Below is a small trained network, with its code and all its weights. Each question gives an input and a class and asks what happens when units are switched off, that is, made to give their printed mean instead of their output.

import numpy as np


def w(rows, s, z=0):
    codes = np.array(rows[::2]) - 128.0
    scale = np.full(codes.shape[1], s)
    scale[-1] = z or s
    return codes * scale


def f(y):
    return y / 2 * (1 + np.tanh(0.7978845608 * (y + 0.044715 * y**3)))


def log_softmax(a):
    a = a - a.max(-1, keepdims=True)
    return a - np.log(np.exp(a).sum(-1, keepdims=True))


def net(x, mask):
    res = np.array(x, float).reshape(1, 3) / 4 @ E
    y = f(res @ A[0][:, :-1].T + A[0][:, -1])
    res = res + np.where(mask, y, B[0][:, -1]) @ B[0][:, :-1]
    return log_softmax(res[-1] @ U[:, :-1].T + U[:, -1])


A, B = {}, {}
E = w([
[187,150,63,35,231,189,125,138],'x0',
[171,190,134,170,47,228,191,162],'x1',
[182,83,71,62,2,137,51,56],'x2',
],0.0069)
A[0] = w([
[100,125,143,161,176,123,157,156,115],'N1',
[110,139,145,125,119,135,125,140,254],'N2',
[119,123,117,145,128,107,126,139,69],'N3',
[113,70,142,128,160,96,92,109,97],'N4',
[69,122,135,174,198,152,141,151,97],'N5',
[164,92,94,82,61,108,106,99,91],'N6',
[108,105,146,201,73,57,131,134,92],'N7',
[76,106,163,226,42,61,145,137,121],'N8',
[97,106,117,77,186,21,75,118,104],'N9',
[159,160,120,155,69,255,160,159,111],'N10',
[116,140,136,153,159,110,145,147,94],'N11',
[149,163,133,171,99,217,180,141,120],'N12',
[130,108,135,88,149,175,138,132,100],'N13',
[122,92,112,129,158,90,97,141,226],'N14',
[111,121,116,127,156,100,108,105,201],'N15',
[88,155,161,204,220,128,198,131,131],'N16',
[124,129,113,148,104,122,135,143,90],'N17',
[111,97,117,72,33,154,65,79,135],'N18',
[197,132,87,46,221,217,146,152,108],'N19',
],0.0091,0.0073)
B[0] = w([
[162,116,119,104,131,85,86,145,177],'N1',
[172,1,50,160,94,220,196,127,240],'N2',
[108,157,157,111,147,103,83,137,111],'N3',
[87,137,168,111,153,76,133,129,162],'N4',
[159,139,127,83,148,71,66,163,185],'N5',
[164,146,122,116,175,57,50,183,201],'N6',
[76,217,157,81,185,142,81,86,184],'N7',
[61,164,96,65,178,252,79,95,239],'N8',
[3,97,215,147,142,44,110,114,230],'N9',
[18,10,180,151,156,40,123,118,229],'N10',
[137,161,129,116,140,87,90,138,143],'N11',
[71,38,153,151,131,61,136,95,207],'N12',
[108,157,130,117,143,127,113,114,130],'N13',
[109,4,103,178,88,194,175,126,234],'N14',
[116,59,96,146,101,152,177,95,204],'N15',
[234,68,53,86,129,95,63,158,254],'N16',
[87,153,131,82,134,96,128,131,119],'N17',
[210,65,66,86,191,102,85,185,253],'N18',
[46,169,114,81,154,236,52,83,230],'N19',
],0.013,0.0068)
U = w([
[81,186,118,81,161,218,96,81,122],'0',
[216,120,88,105,149,52,99,207,115],'1',
[51,86,181,177,128,28,173,104,99],'2',
[186,112,93,183,81,192,255,127,251],'3',
[161,215,152,134,121,96,148,145,79],'4',
],0.0088,0.0034)

Each question gives the input, the list of numbers given to net, and the class t.
The units are the neurons (one row each of A and B). Each row of codes is followed by its name. A weight is (code - 128) times the scale printed after its matrix; where a second scale follows, it is the last column's (A, B and U).
mask holds one flag per neuron, in row order. A switched-off neuron (its flag False) gives its mean, the last column of its row in B, instead of its output. The means were averaged over made-up inputs and are rounded, as every weight is.
A unit's drop is (log p(t) with every unit on - log p(t) with that unit switched off) / (log p(t) with every unit on - log p(t) with every unit switched off).
The circuit of an input: a set's keep is (log p(t) with only the set's units on - log p(t) with every unit switched off) / (log p(t) with every unit on - log p(t) with every unit switched off). Starting from the 12 units with the biggest drops (on a tie, the unit counted first), units are removed one at a time, each time the one whose removal leaves the highest keep (on an exact tie, the one counted first), for as long as the keep stays at least 0.8.
circuit, biggest first: the units of the circuit, biggest drop first
most important unit: the unit with the biggest drop
top k neurons: the k neurons with the biggest drops, biggest first
drop when u is switched off: that unit's drop, to one decimal
input [-2,2,3], class 3: most important unit	N16
input [3,4,-3], class 2: top 2 neurons	[N8 N10]
input [0,7,-7], class 1: top 2 neurons	[N16 N9]
input [1,6,5], class 2: top 3 neurons	[N10 N16 N12]
input [-4,-4,4], class 0: top 2 neurons	[N16 N8]
input [7,-6,6], class 0: top 2 neurons	[N19 N10]
input [-3,-1,3], class 3: circuit, biggest first	[N19 N16 N9 N10]
input [6,-8,6], class 2: top 2 neurons	[N9 N8]
input [-1,6,-4], class 2: top 3 neurons	[N10 N12 N18]
input [-3,1,-4], class 1: top 2 neurons	[N16 N19]
input [-5,5,2], class 0: top 3 neurons	[N8 N9 N7]
input [4,-3,-3], class 0: top 4 neurons	[N19 N10 N18 N12]
input [-2,-5,-5], class 1: top 4 neurons	[N16 N10 N12 N5]
input [7,-4,5], class 0: most important unit	N19
input [3,-8,4], class 2: drop when N9 is switched off	0.3
input [4,-7,-1], class 2: drop when N9 is switched off	0.4
input [1,3,2], class 3: drop when N7 is switched off	0.1
